Here is a tiny trained network, its code and every weight. The questions are about switching its units off for an input and a class, where a switched-off unit gives its printed mean instead of its output.

import numpy as np


def w(rows, s, z=0):
    codes = np.array(rows[::2]) - 128.0
    scale = np.full(codes.shape[1], s)
    scale[-1] = z or s
    return codes * scale


def norm(h):
    return h / np.sqrt((h * h).mean(-1, keepdims=True) + 1e-5)


def f(y):
    return y / 2 * (1 + np.tanh(0.7978845608 * (y + 0.044715 * y**3)))


def log_softmax(a):
    a = a - a.max(-1, keepdims=True)
    return a - np.log(np.exp(a).sum(-1, keepdims=True))


def net(x, mask):
    res = np.array(x, float).reshape(1, 5) / 4 @ E
    u = 0
    for l in range(3):
        y = f(norm(res) @ A[l][:, :-1].T + A[l][:, -1])
        res = res + np.where(mask[u : u + 13], y, B[l][:, -1]) @ B[l][:, :-1]
        u += 13
    return log_softmax(norm(res)[-1] @ U[:, :-1].T + U[:, -1])


A, B = {}, {}
E = w([
[80,84,64,97,96,77],'x0',
[96,165,201,211,170,55],'x1',
[224,99,54,134,254,83],'x2',
[43,108,149,55,185,146],'x3',
[77,88,52,186,145,237],'x4',
],0.0099)
A[0] = w([
[127,110,105,180,143,155,88],'L0N0',
[143,124,75,162,61,99,102],'L0N1',
[113,114,41,224,132,157,115],'L0N2',
[182,128,123,149,124,96,69],'L0N3',
[132,134,165,116,159,140,2],'L0N4',
[75,148,140,128,109,133,18],'L0N5',
[218,119,57,145,220,47,123],'L0N6',
[164,140,177,189,108,100,146],'L0N7',
[140,138,175,106,120,131,60],'L0N8',
[251,138,197,130,166,74,156],'L0N9',
[159,127,139,138,151,158,83],'L0N10',
[144,119,92,81,219,150,106],'L0N11',
[19,124,130,165,122,72,113],'L0N12',
],0.024,0.006)
B[0] = w([
[114,190,108,139,152,127,161],'L0N0',
[149,54,146,119,31,135,161],'L0N1',
[124,190,97,218,218,137,204],'L0N2',
[149,139,124,116,100,71,156],'L0N3',
[155,102,127,111,56,160,133],'L0N4',
[115,75,102,134,170,83,145],'L0N5',
[202,12,111,94,254,78,252],'L0N6',
[59,173,86,181,66,133,180],'L0N7',
[58,158,158,94,181,72,141],'L0N8',
[240,230,168,216,147,166,234],'L0N9',
[98,120,144,89,97,129,144],'L0N10',
[73,87,89,159,23,206,201],'L0N11',
[88,33,153,138,177,194,184],'L0N12',
],0.027,0.019)
A[1] = w([
[86,72,154,89,177,140,69],'L1N0',
[86,141,153,158,135,39,62],'L1N1',
[94,147,59,68,86,101,177],'L1N2',
[180,88,107,111,17,107,253],'L1N3',
[201,169,174,80,219,59,80],'L1N4',
[69,210,139,153,137,152,29],'L1N5',
[139,142,219,110,122,139,87],'L1N6',
[67,127,188,32,164,148,78],'L1N7',
[151,147,223,94,112,144,97],'L1N8',
[104,88,97,58,172,150,113],'L1N9',
[155,97,113,27,5,108,165],'L1N10',
[106,111,202,171,119,74,149],'L1N11',
[106,32,133,120,126,121,24],'L1N12',
],0.022,0.003)
B[1] = w([
[153,114,53,109,34,112,232],'L1N0',
[85,152,109,182,117,147,137],'L1N1',
[121,147,206,118,118,115,137],'L1N2',
[69,121,253,106,196,134,174],'L1N3',
[178,177,158,107,220,34,255],'L1N4',
[97,167,126,121,69,103,202],'L1N5',
[128,135,76,161,151,153,144],'L1N6',
[146,62,91,107,136,200,184],'L1N7',
[150,158,45,116,143,166,145],'L1N8',
[127,78,121,135,49,168,216],'L1N9',
[214,150,228,62,76,155,160],'L1N10',
[73,108,97,98,153,171,165],'L1N11',
[70,74,126,82,123,122,237],'L1N12',
],0.035,0.0097)
A[2] = w([
[109,107,145,143,119,107,14],'L2N0',
[65,254,104,162,66,194,96],'L2N1',
[52,110,132,122,77,47,23],'L2N2',
[78,192,130,144,119,168,72],'L2N3',
[181,185,128,144,103,125,4],'L2N4',
[155,168,51,114,140,144,55],'L2N5',
[135,85,94,130,176,168,64],'L2N6',
[140,135,136,118,102,105,72],'L2N7',
[149,142,160,81,54,67,123],'L2N8',
[212,186,131,152,115,136,20],'L2N9',
[166,157,128,89,87,203,123],'L2N10',
[104,147,166,86,82,54,114],'L2N11',
[120,153,131,129,108,81,151],'L2N12',
],0.018,0.0029)
B[2] = w([
[153,157,115,93,148,181,122],'L2N0',
[75,192,148,167,113,160,247],'L2N1',
[215,154,109,91,159,197,146],'L2N2',
[119,154,128,150,98,147,181],'L2N3',
[108,70,117,176,158,154,166],'L2N4',
[88,83,158,97,124,88,161],'L2N5',
[106,195,75,4,80,92,203],'L2N6',
[164,103,151,173,117,150,120],'L2N7',
[177,158,161,97,115,167,135],'L2N8',
[37,142,89,68,174,64,198],'L2N9',
[152,161,160,152,142,174,152],'L2N10',
[123,141,167,70,147,150,130],'L2N11',
[135,92,165,153,145,151,133],'L2N12',
],0.033,0.011)
U = w([
[88,35,54,87,106,164,175],'0',
[125,129,252,82,81,145,125],'1',
[207,163,119,162,226,45,172],'2',
[154,151,151,151,60,74,2],'3',
[40,229,131,206,99,162,150],'4',
],0.017,0.0085)

Each question gives the input, the list of numbers given to net, and the class t.
The units are the neurons (one row each of A and B). Each row of codes is followed by its name. A weight is (code - 128) times the scale printed after its matrix; where a second scale follows, it is the last column's (A, B and U).
mask holds one flag per neuron, layer by layer. A switched-off neuron (its flag False) gives its mean, the last column of its row in B, instead of its output. The means were averaged over made-up inputs and are rounded, as every weight is.
A unit's drop is (log p(t) with every unit on - log p(t) with that unit switched off) / (log p(t) with every unit on - log p(t) with every unit switched off).
The circuit of an input: a set's keep is (log p(t) with only the set's units on - log p(t) with every unit switched off) / (log p(t) with every unit on - log p(t) with every unit switched off). Starting from the 12 units with the biggest drops (on a tie, the unit counted first), units are removed one at a time, each time the one whose removal leaves the highest keep (on an exact tie, the one counted first), for as long as the keep stays at least 0.8.
circuit, biggest first: the units of the circuit, biggest drop first
top k neurons: the k neurons with the biggest drops, biggest first
top k neurons in layer l: the k neurons of layer l with the biggest drops, biggest first
drop of u: that unit's drop, to one decimal
input [-8,7,-3,5,6], class 0: circuit, biggest first => L0N9
input [-1,7,3,8,6], class 0: top 2 neurons in layer 0 => L0N9, L0N12
input [-2,-8,-3,4,3], class 1: top 3 neurons => L0N9, L0N2, L0N6
input [3,-5,-1,-7,2], class 4: top 4 neurons => L0N6, L0N2, L1N4, L1N10
input [6,-6,-5,-2,3], class 1: top 3 neurons in layer 0 => L0N1, L0N6, L0N9
input [4,-6,-5,3,6], class 4: top 4 neurons => L0N6, L1N4, L0N2, L0N12
input [3,-7,-3,1,1], class 1: top 2 neurons => L0N9, L0N2
input [-2,1,-2,0,1], class 4: top 2 neurons => L0N6, L0N7
input [-3,-5,-6,-7,3], class 4: top 4 neurons in layer 0 => L0N6, L0N2, L0N3, L0N11
input [-6,3,-6,6,-3], class 0: top 2 neurons => L0N9, L0N2
input [1,7,-7,-5,-1], class 0: top 3 neurons => L0N12, L0N9, L0N2
input [-1,3,-7,-4,-1], class 0: top 2 neurons in layer 1 => L1N12, L1N11
input [1,-5,5,7,-6], class 0: top 2 neurons => L0N11, L0N6
input [-5,5,0,0,-5], class 4: top neuron => L0N7
input [7,-3,-8,-2,-1], class 1: top 4 neurons => L0N2, L0N1, L0N6, L1N10
input [7,-6,-1,4,-5], class 1: top 3 neurons in layer 0 => L0N9, L0N6, L0N2
input [-3,-5,-7,-8,1], class 1: top 2 neurons => L0N9, L0N1
input [-4,-6,-6,-2,-6], class 4: drop of L0N6 => 4.1
input [5,1,-4,-7,6], class 4: drop of L0N2 => 3.1
input [6,-4,0,-6,-1], class 1: top neuron in layer 0 => L0N1
input [7,8,-4,0,-1], class 0: drop of L0N12 => 0.2
